[[130, 100, 128, 118],
 [137, 143, 135, 133],
 [137, 138, 134, 130]] result: 130

[[151, 119, 124, 103, 124],
 [146, 121, 119, 117, 122],
 [112, 134, 136, 143, 135]] result: 135

[[106, 118, 118, 113],
 [130, 130, 111, 110],
 [110, 118, 121, 112]] result: 112

[[116, 134, 118, 146, 150, 141],
 [121, 141, 143, 112, 115, 130],
 [133, 127, 121, 126, 127, 120]] result: 120

[[106, 112, 108, 149, 102],
 [147, 142, 136, 99, 121],
 [123, 124, 125, 122, 133]] result: 133

[[111, 156, 109, 132, 141, 156, 144],
 [116, 138, 128, 103, 140, 141, 152],
 [157, 142, 116, 150, 104, 140, 101]] result: 101

[[106, 126, 107, 131, 146],
 [152, 112, 134, 117, 124],
 [120, 110, 115, 109, 141]] result: 141
---
[[126 121 130 133 122 127 123 118 126 134 126 133 135 130]
 [127 120 145 123 124 116 122 125 119 130 117 125 124 130]
 [127 124 107 137 125 150 126 123 126 133 143 136 135 129]
 [131 123 119 124 127 136 124 122 120 131 139 137 136 134]
 [132 123 142 121 125 112 123 128 125 128 116 134 129 131]
 [133 141 133 124 137 125 145 138 140 121 128 119 128 124]] value 124

[[138 129 126 130 124 125 124 119 122 125 126 126 142 128 124]
 [123 133 125 127 129 128 132 134 131 127 130 123 115 129 115]
 [141 127 123 123 129 118 125 136 129 146 129 119 119 129 127]
 [133 124 130 122 129 124 131 136 121 129 125 127 132 125 134]
 [127 129 133 118 127 125 129 112 131 131 128 138 131 126 140]
 [133 129 121 125 131 121 132 129 130 141 129 131 105 127 129]
 [122 127 127 121 135 133 126 128 125 127 129 112 137 128 142]
 [137 126 128 122 127 117 125 125 119 128 133 128 138 126 132]] value 132

[[112 110 109 135 123 144 137 146 138 118 119 121]
 [121 127 124 122 120 136 126 126 133 134 130 136]
 [119 121 118 128 122 137 128 134 134 127 124 132]
 [132 119 129 137 135 131 140 132 131 117 128 112]
 [132 130 153 115 123 133 144 112 129 138 149 129]
 [141 134 136 134 139 118 128 126 123 124 127 119]
 [121 130 126 121 121 130 125 126 132 136 128 139]
 [124 131 137 111 117 136 130 114 132 144 139 140]] value 140

[[109 140 147 145 147 151 107 142]
 [104 130 131 153 132 135 114 128]
 [114 119 123 140 117 118 114 117]
 [143 138 142 119 147 145 133 144]
 [125 145 148 130 147 151 113 148]
 [147 118 118 114 122 106 139 114]
 [157 111 118 109 120 108 148 116]
 [149 134 130  98 135 132 146 137]
 [150 122 110 117 112 120 139 117]] value 117

[[111 114 142 131 115 134 126 133]
 [134 112 144 118 111 139 124 136]
 [105 120 133 133 121 128 131 128]
 [118 138 106 125 137 112 145 114]
 [121 121 131 125 121 129 132 129]
 [146 119 130 113 119 130 130 129]
 [134 126 120 118 126 123 135 123]
 [138 138 102 116 137 111 145 113]
 [116 138 105 127 138 111 144 113]] value 113

[[139 121 122 117 109 123 131 124 155 126 101 133]
 [121 111 116 133 122 132 117 110 125 137 124 136]
 [117 117 124 116 110 109 125 133 124 128 140 137]
 [121 129 110 138 121 124 142 130 127 129 119 134]
 [126 128 124 118 132 141 117 132 130 125 127 133]] value 133

[[122 123 138 122 123 133 126]
 [130 152 134 125 143 118 136]
 [132 131 122 122 125 121 120]
 [136 134 128 121 157 118 107]
 [135 151 138 118 155 123 126]
 [113 113 143 131 124 133 134]] value 134

[[136 114 106 144 114 115 134 143 144]
 [119 107 122 111 148 130 123 119 132]
 [132 113 130 137 131 117 128 136 138]
 [123 139 132 110 140 133 122 115 112]
 [132 120 122 127 129 121 113 122 120]
 [143 150 148 146 126 117 125 134 121]
 [140 142 144 138 137 138 122 120 129]
 [129 124 121 138 122 116 134 127 125]
 [134 130 131 125 133 110 129 131 119]
 [133 130 135 131 136 134 137 137 145]] value 145
---
115,106,131,109,138 value 115

152,104,131,146 value 146

115,110,130,126
106,117,132,136
109,129,135,133
value 110

103,149,109,127,117,155 value 117

106,113,145,123,142
124,127,119,131,120
value 119

153,128,120,131,115 value 128

121,132,154,114,116,118,129 value 118

137,136,149,139,158,107 value 137

114,158,142,134,144,147
130,142,120,128,144,118
value 120
---
((123, 127, 122, 133, 132), (129, 128, 112, 155, 133)) ==> 123
(153, 126, 103, 122) ==> 126
(120, 113, 130, 102) ==> 120
(107, 143, 106, 129, 130) ==> 129
(121, 130, 151, 128, 142, 129) ==> 129
((139, 138, 125, 140, 108), (146, 138, 132, 135, 105)) ==> 125
---
110,131,130,116,100,135
116,125,126,147,124,133
118,122,123,141,122,148
| 148

148,111,130,133,115,117
150,111,126,137,114,113
150,109,130,133,113,116
| 116

128,144,144,126
122,131,123,146
116,155,151,116
| 116

112,121,147,126,132,135,112
140,138,147,132,117,111,140
112,129,140,103,134,138,110
| 110

130,119,143,100,134
124,131,122,100,123
133,137,115,100,129
| 129

128,123,119,123,127,117
126,118,144,121,105,121
123,137,133,131,132,107
| 107

114,130,140,101,154,132,111
151,106,132,158,106,142,134
118,123,145,105,153,139,107
| 107

145,110,123,141,130,143
150,153,151,132,118,136
147,146,102,137,142,110
| 110
---
[140, 126, 149, 129, 126, 138, 108] | 140, 108
[134, 102, 112, 118, 111, 121] | 134, 121
[133, 126, 104, 148, 109, 137, 156] | 133, 156
[126, 129, 132, 155] | 126, 155
[127, 128, 124, 141, 156] | 127, 156
[128, 139, 116, 151, 127, 114, 131] | 128, 131
---
[[152 129 135 127 123]
 [132 132 155 124 122]
 [135 121 111 127 139]] 111

[126 116 130 128 114 130 157] 130

[[117 148 104 130 128 138]
 [105 144  98 112 139 135]] 98

[141 109 157 115 108] 157

[[123 153 126 102 149]
 [113 129 119 117 125]
 [134 126 138 133 118]] 138

[[150 119 113 118 119 118 152]
 [131 139 155 139 156 136 131]
 [118 150 132 150 131 150 117]] 132

[[105 139 142 124]
 [127 127 127 126]
 [128 129 129 129]] 129

[[118 152 140 118 130]
 [118 138 137 117 122]
 [125 138 123 154 110]] 123

[128 128 128 129 103 139 136] 128

[119 139 107 146 121 110 129] 107
---
[[102 126 102 126]
 [143 142 140 137]
 [131 142 135 131]] yields 102, 131

[[139 132 136 114 107 125 137]
 [117 125 123 143 149 129 120]
 [137 129 144 129 112 115 141]] yields 139, 141

[[144 109 111 122 118 105 138]
 [143 140 139 134 139 107 146]
 [133 156 128 120 143 146 103]] yields 144, 103

[110 140 103 124 112 143] yields 110, 143

[[114 134 106 137 132 131 113]
 [118 135 105 142 140 133 105]
 [119 124 132 126 126 138 135]] yields 114, 135

[146 138 110 140 104 130] yields 146, 130

[135 130 126 124 157 119 138] yields 135, 138

[156 121 152 135] yields 156, 135

[134 154 114 138] yields 134, 138
---
[[103, 137, 107, 147, 110, 101, 148],
 [102, 134, 128, 122, 104, 147, 108],
 [129, 136, 154, 100, 149, 124, 118]] Answer: 137

[[138, 136, 115, 121],
 [119, 145, 115, 123],
 [156, 152, 113, 122]] Answer: 136

[[124, 103, 128, 121],
 [151, 141, 122, 158],
 [118, 138, 118, 120]] Answer: 103

[[130, 131, 128, 127, 128, 156, 132],
 [132, 130, 130, 146, 132, 148, 130],
 [130, 135, 128, 137, 133, 140, 140]] Answer: 131

[[143, 155, 117, 127],
 [153, 141, 104, 117],
 [103, 107, 138, 124]] Answer: 155

[[130, 120, 119, 115, 133, 129, 137],
 [129, 117, 134, 120, 126, 141, 119],
 [126, 139, 123, 133, 126, 117, 156]] Answer: 120

[[139, 98, 155, 112, 139],
 [143, 119, 123, 133, 147],
 [134, 114, 124, 121, 137]] Answer: 98

[[107, 118, 129, 117],
 [106, 118, 131, 118],
 [101, 117, 132, 116]] Answer: 118
